Below is a small trained network, with its code and all its weights. Each question gives an input and a target symbol and asks what happens when units are switched off, that is, made to give their printed mean instead of their output.

import numpy as np


def w(rows, s, z=0):
    codes = np.array(rows[::2]) - 128.0
    scale = np.full(codes.shape[1], s)
    scale[-1] = z or s
    return codes * scale


def f(y):
    return np.maximum(y, 0)


def softmax(a):
    e = np.exp(a - a.max(-1, keepdims=True))
    return e / e.sum(-1, keepdims=True)


def log_softmax(a):
    a = a - a.max(-1, keepdims=True)
    return a - np.log(np.exp(a).sum(-1, keepdims=True))


def net(x, mask):
    ids = ['βζηθπψ'.index(c) for c in x.split()]
    T = len(ids)
    res = E[ids] + P[:T]
    u = 0
    for l in range(3):
        r = res
        for j in range(3):
            rows = slice(2 * j, 2 * j + 2)
            q, k, v = (r @ M[l][rows].T for M in (Q, K, V))
            z = softmax(np.where(np.tri(T) > 0, q @ k.T / 2**0.5, -1e9)) @ v
            o = O[l][rows]
            res = res + np.where(mask[u + j], z, o[:, -1]) @ o[:, :-1]
        u += 3
        y = f(res @ A[l][:, :-1].T + A[l][:, -1])
        res = res + np.where(mask[u : u + 4], y, B[l][:, -1]) @ B[l][:, :-1]
        u += 4
    return log_softmax(res[-1] @ U[:, :-1].T + U[:, -1])


Q, K, V, O, A, B = {}, {}, {}, {}, {}, {}
E = w([
[169,212,105],'β',
[148,9,48],'ζ',
[254,158,108],'η',
[128,188,143],'θ',
[63,247,207],'π',
[129,181,204],'ψ',
],0.014)
P = w([
[149,104,171],'0',
[148,184,32],'1',
[145,174,18],'2',
[152,174,1],'3',
[142,158,26],'4',
[141,152,26],'5',
],0.0065)
Q[0] = w([
[157,138,177],'L0H0',
[78,181,128],'L0H0',
[110,99,55],'L0H1',
[117,254,102],'L0H1',
[157,66,111],'L0H2',
[35,44,187],'L0H2',
],0.021)
K[0] = w([
[185,174,164],'L0H0',
[247,117,80],'L0H0',
[186,103,124],'L0H1',
[35,105,143],'L0H1',
[119,177,185],'L0H2',
[23,159,147],'L0H2',
],0.016)
V[0] = w([
[147,189,75],'L0H0',
[244,127,31],'L0H0',
[58,97,251],'L0H1',
[255,47,161],'L0H1',
[34,123,109],'L0H2',
[213,209,165],'L0H2',
],0.0077)
O[0] = w([
[132,168,116,196],'L0H0',
[173,84,56,207],'L0H0',
[114,179,117,149],'L0H1',
[1,94,191,62],'L0H1',
[104,146,37,35],'L0H2',
[196,92,162,254],'L0H2',
],0.0089,0.0063)
A[0] = w([
[110,140,139,73],'L0N0',
[92,98,141,63],'L0N1',
[147,108,6,59],'L0N2',
[160,109,103,2],'L0N3',
],0.016,0.0055)
B[0] = w([
[93,92,69,132],'L0N0',
[254,156,136,139],'L0N1',
[116,125,212,254],'L0N2',
[70,158,108,179],'L0N3',
],0.0099,0.0082)
Q[1] = w([
[96,125,111],'L1H0',
[150,155,96],'L1H0',
[81,148,106],'L1H1',
[119,159,142],'L1H1',
[1,147,80],'L1H2',
[62,128,54],'L1H2',
],0.026)
K[1] = w([
[40,149,117],'L1H0',
[143,40,158],'L1H0',
[160,175,91],'L1H1',
[113,177,146],'L1H1',
[243,178,163],'L1H2',
[245,250,72],'L1H2',
],0.012)
V[1] = w([
[222,128,56],'L1H0',
[209,221,155],'L1H0',
[168,123,33],'L1H1',
[236,235,88],'L1H1',
[17,255,189],'L1H2',
[123,119,60],'L1H2',
],0.0085)
O[1] = w([
[139,205,109,177],'L1H0',
[136,109,8,248],'L1H0',
[213,164,196,77],'L1H1',
[176,171,24,180],'L1H1',
[2,108,46,154],'L1H2',
[165,197,141,70],'L1H2',
],0.0069,0.013)
A[1] = w([
[97,176,40,72],'L1N0',
[154,209,194,1],'L1N1',
[152,114,252,126],'L1N2',
[69,254,194,42],'L1N3',
],0.007,0.0081)
B[1] = w([
[154,86,77,245],'L1N0',
[32,91,226,145],'L1N1',
[86,130,2,192],'L1N2',
[223,215,51,133],'L1N3',
],0.0059,0.013)
Q[2] = w([
[67,185,69],'L2H0',
[47,2,212],'L2H0',
[126,31,179],'L2H1',
[116,46,69],'L2H1',
[86,237,161],'L2H2',
[241,82,17],'L2H2',
],0.0099)
K[2] = w([
[84,78,166],'L2H0',
[102,122,21],'L2H0',
[75,177,142],'L2H1',
[142,252,114],'L2H1',
[149,225,134],'L2H2',
[147,20,166],'L2H2',
],0.012)
V[2] = w([
[47,244,144],'L2H0',
[45,101,236],'L2H0',
[143,173,163],'L2H1',
[173,143,40],'L2H1',
[219,150,165],'L2H2',
[106,7,254],'L2H2',
],0.0066)
O[2] = w([
[81,129,127,121],'L2H0',
[123,4,131,51],'L2H0',
[136,153,96,82],'L2H1',
[56,103,202,248],'L2H1',
[122,183,147,85],'L2H2',
[148,115,185,68],'L2H2',
],0.013,0.016)
A[2] = w([
[64,79,235,180],'L2N0',
[82,223,204,254],'L2N1',
[96,221,66,15],'L2N2',
[254,243,226,130],'L2N3',
],0.0079,0.0067)
B[2] = w([
[232,154,151,170],'L2N0',
[218,108,1,203],'L2N1',
[169,128,239,229],'L2N2',
[25,117,240,253],'L2N3',
],0.0071,0.024)
U = w([
[207,228,82,125],'β',
[236,165,88,91],'ζ',
[63,155,170,1],'η',
[255,207,3,253],'θ',
[61,195,76,110],'π',
[117,117,90,206],'ψ',
],0.0072,0.006)

Each question gives the input, a string of symbols that net reads in full, and the target symbol t.
The units are the heads (2 rows each of Q, K, V and O) and the neurons (one row each of A and B). Each row of codes is followed by its name. A weight is (code - 128) times the scale printed after its matrix; where a second scale follows, it is the last column's (O, A, B and U).
mask holds one flag per unit, layer by layer, with each layer's heads first. A switched-off unit (its flag False) gives its mean, the last column of its rows in O or B, instead of its output. The means were averaged over made-up inputs and are rounded, as every weight is.
A unit's drop is (log p(t) with every unit on - log p(t) with that unit switched off) / (log p(t) with every unit on - log p(t) with every unit switched off).
The circuit of an input: a set's keep is (log p(t) with only the set's units on - log p(t) with every unit switched off) / (log p(t) with every unit on - log p(t) with every unit switched off). Starting from the 12 units with the biggest drops (on a tie, the unit counted first), units are removed one at a time, each time the one whose removal leaves the highest keep (on an exact tie, the one counted first), for as long as the keep stays at least 0.8.
circuit, biggest first: the units of the circuit, biggest drop first
most important unit: the unit with the biggest drop
top k neurons: the k neurons with the biggest drops, biggest first
k most important neurons of layer l: the k neurons of layer l with the biggest drops, biggest first
heads that matter: for each layer, one digit per head in row order, 1 if its drop is at least 0.15 and else 0, layers parted by /
input ψ π θ ζ η, target η: heads that matter -> 010 / 001 / 001
input θ β π β, target θ: circuit, biggest first -> [L2N3]
input η π ψ β, target η: top 2 neurons -> [L2N3 L2N0]
input π ψ β β θ θ, target π: top 2 neurons -> [L2N1 L2N0]
input π η ψ, target π: heads that matter -> 110 / 101 / 011
input θ θ π π β θ, target θ: heads that matter -> 100 / 000 / 000
input θ η π ψ ψ π, target θ: top 2 neurons -> [L0N2 L2N3]
input β ψ θ θ, target β: top 3 neurons -> [L2N3 L2N1 L0N2]
input η ψ θ, target η: top 2 neurons -> [L2N3 L2N0]
input θ ζ η π π, target β: 2 most important neurons of layer 2 -> [L2N1 L2N3]
input ψ ψ θ ψ ζ ψ, target θ: top 4 neurons -> [L0N2 L2N3 L1N2 L1N0]
input ψ β β ψ ζ η, target η: heads that matter -> 000 / 001 / 001
input π ψ π ζ β, target β: heads that matter -> 011 / 111 / 001
input π ψ ψ β ψ, target π: 2 most important neurons of layer 2 -> [L2N1 L2N0]
input π η η ψ π β, target π: most important unit -> L0H0
input θ ψ ζ, target ζ: top 2 neurons -> [L2N0 L0N2]
input ψ β π ψ ζ, target β: 2 most important neurons of layer 2 -> [L2N1 L2N0]
input η ψ π ψ, target η: heads that matter -> 011 / 001 / 001
input β ψ β ψ, target β: 3 most important neurons of layer 2 -> [L2N3 L2N1 L2N2]
input ζ η η ψ ζ, target ζ: top 2 neurons -> [L0N2 L1N2]
input β η π β, target β: top 4 neurons -> [L2N1 L2N3 L0N2 L2N2]
input π η ψ ψ η ζ, target η: heads that matter -> 110 / 011 / 101
input θ β ψ, target θ: most important unit -> L2N3
input ψ ψ π π θ, target ψ: 2 most important neurons of layer 2 -> [L2N3 L2N1]
input ψ π π ψ ζ ψ, target β: 2 most important neurons of layer 2 -> [L2N1 L2N3]
input β ψ ψ θ π, target β: 3 most important neurons of layer 2 -> [L2N3 L2N1 L2N2]
